Here is a tiny trained network, its code and every weight. The questions are about switching its units off for an input and a class, where a switched-off unit gives its printed mean instead of its output.

import numpy as np


def w(rows, s, z=0):
    codes = np.array(rows[::2]) - 128.0
    scale = np.full(codes.shape[1], s)
    scale[-1] = z or s
    return codes * scale


def norm(h):
    return h / np.sqrt((h * h).mean(-1, keepdims=True) + 1e-5)


def f(y):
    return np.maximum(y, 0)


def log_softmax(a):
    a = a - a.max(-1, keepdims=True)
    return a - np.log(np.exp(a).sum(-1, keepdims=True))


def net(x, mask):
    res = np.array(x, float).reshape(1, 7) / 4 @ E
    u = 0
    for l in range(3):
        y = f(norm(res) @ A[l][:, :-1].T + A[l][:, -1])
        res = res + np.where(mask[u : u + 6], y, B[l][:, -1]) @ B[l][:, :-1]
        u += 6
    return log_softmax(norm(res)[-1] @ U[:, :-1].T + U[:, -1])


A, B = {}, {}
E = w([
[112,177,51,118,206,137],'x0',
[11,232,221,114,123,101],'x1',
[217,129,227,110,203,121],'x2',
[125,129,128,123,122,130],'x3',
[166,177,115,126,142,5],'x4',
[95,66,128,20,158,96],'x5',
[129,128,130,117,131,129],'x6',
],0.003)
A[0] = w([
[147,94,185,121,2,108,218],'L0N1',
[186,58,100,145,153,127,2],'L0N2',
[110,169,68,119,149,157,129],'L0N3',
[122,157,103,89,143,26,140],'L0N4',
[169,217,121,253,107,164,119],'L0N5',
[120,81,108,67,146,102,99],'L0N6',
],0.0062,0.0026)
B[0] = w([
[122,178,7,166,254,117,232],'L0N1',
[124,176,141,54,7,120,171],'L0N2',
[137,118,79,129,170,95,181],'L0N3',
[195,65,123,212,94,79,196],'L0N4',
[88,3,168,105,127,77,253],'L0N5',
[64,72,165,180,110,88,166],'L0N6',
],0.0051,0.0043)
A[1] = w([
[196,79,73,137,132,141,66],'L1N1',
[91,81,71,161,205,98,252],'L1N2',
[81,97,129,119,146,255,117],'L1N3',
[182,133,182,117,154,126,140],'L1N4',
[87,180,178,122,122,83,100],'L1N5',
[64,216,177,120,120,109,83],'L1N6',
],0.0073,0.0015)
B[1] = w([
[131,167,172,97,83,148,191],'L1N1',
[88,167,169,111,139,161,253],'L1N2',
[182,131,117,171,139,1,185],'L1N3',
[83,135,84,145,157,192,162],'L1N4',
[180,83,106,127,64,160,161],'L1N5',
[202,109,96,88,44,196,162],'L1N6',
],0.0083,0.0074)
A[2] = w([
[182,137,158,81,163,179,70],'L2N1',
[151,104,147,190,124,50,64],'L2N2',
[143,189,120,207,144,215,51],'L2N3',
[120,123,205,203,78,207,180],'L2N4',
[255,78,178,135,236,192,4],'L2N5',
[151,84,159,173,152,184,126],'L2N6',
],0.0045,0.0017)
B[2] = w([
[55,115,140,164,109,97,181],'L2N1',
[149,87,180,135,190,90,199],'L2N2',
[64,166,153,94,92,88,173],'L2N3',
[121,98,162,2,185,114,252],'L2N4',
[76,122,68,211,101,191,222],'L2N5',
[66,134,101,152,151,89,181],'L2N6',
],0.006,0.0028)
U = w([
[226,89,94,60,3,193,135],'0',
[92,114,152,109,139,100,225],'1',
[94,103,147,107,136,113,254],'2',
[75,41,174,93,152,87,65],'3',
[210,114,93,243,155,20,42],'4',
[63,149,56,207,132,203,77],'5',
[110,226,110,90,191,144,50],'6',
],0.0065,0.0027)

Each question gives the input, the list of numbers given to net, and the class t.
The units are the neurons (one row each of A and B). Each row of codes is followed by its name. A weight is (code - 128) times the scale printed after its matrix; where a second scale follows, it is the last column's (A, B and U).
mask holds one flag per neuron, layer by layer. A switched-off neuron (its flag False) gives its mean, the last column of its row in B, instead of its output. The means were averaged over made-up inputs and are rounded, as every weight is.
A unit's drop is (log p(t) with every unit on - log p(t) with that unit switched off) / (log p(t) with every unit on - log p(t) with every unit switched off).
The circuit of an input: a set's keep is (log p(t) with only the set's units on - log p(t) with every unit switched off) / (log p(t) with every unit on - log p(t) with every unit switched off). Starting from the 12 units with the biggest drops (on a tie, the unit counted first), units are removed one at a time, each time the one whose removal leaves the highest keep (on an exact tie, the one counted first), for as long as the keep stays at least 0.8.
units of the circuit, in order: the units of the circuit, biggest drop first
unit that matters most: the unit with the biggest drop
k most important neurons: the k neurons with the biggest drops, biggest first
top k neurons in layer l: the k neurons of layer l with the biggest drops, biggest first
input [3,2,0,3,5,1,1], class 4: unit that matters most -> L0N4
input [-2,-8,7,3,6,-2,-5], class 0: units of the circuit, in order -> L0N2; L1N3
input [0,-6,8,0,5,5,-6], class 5: units of the circuit, in order -> L2N5; L1N4
input [-3,7,1,-6,-7,2,-6], class 0: units of the circuit, in order -> L1N6; L0N5
input [3,8,6,2,7,-4,3], class 0: units of the circuit, in order -> L1N6; L1N5
input [3,2,2,-3,7,-7,-2], class 3: units of the circuit, in order -> L0N5; L1N3
input [-8,0,-3,-5,-1,4,1], class 6: units of the circuit, in order -> L0N1; L1N2
input [5,-5,7,5,1,2,-4], class 5: top 2 neurons in layer 1 -> L1N4; L1N2
input [-1,1,5,7,-8,7,5], class 4: units of the circuit, in order -> L1N3; L0N5; L2N4
input [2,-6,5,3,6,-8,-8], class 1: 4 most important neurons -> L0N5; L1N6; L1N3; L1N1
input [5,6,5,-2,1,-4,-5], class 0: top 3 neurons in layer 1 -> L1N6; L1N5; L1N2
input [3,-8,-4,-2,7,1,-4], class 0: 3 most important neurons -> L1N3; L1N1; L0N1
input [6,-7,8,5,2,-6,-4], class 5: 4 most important neurons -> L2N5; L1N4; L1N2; L1N6
input [4,-2,-7,-3,-4,-8,7], class 3: units of the circuit, in order -> L0N5; L0N1; L2N4
input [2,4,8,4,0,-1,6], class 5: top neuron in layer 0 -> L0N2
input [2,-3,6,-6,-7,-8,-7], class 3: 2 most important neurons -> L0N5; L2N4
input [8,5,2,-2,-7,-8,4], class 3: 2 most important neurons -> L0N5; L0N1
input [6,-7,5,5,5,-3,2], class 0: top 2 neurons in layer 1 -> L1N1; L1N3
input [4,7,8,2,-3,6,-5], class 5: top 4 neurons in layer 2 -> L2N5; L2N1; L2N6; L2N2
input [0,-4,3,7,-8,4,3], class 4: 2 most important neurons -> L1N3; L0N5
input [1,5,0,-4,2,2,-3], class 0: 2 most important neurons -> L0N5; L0N1
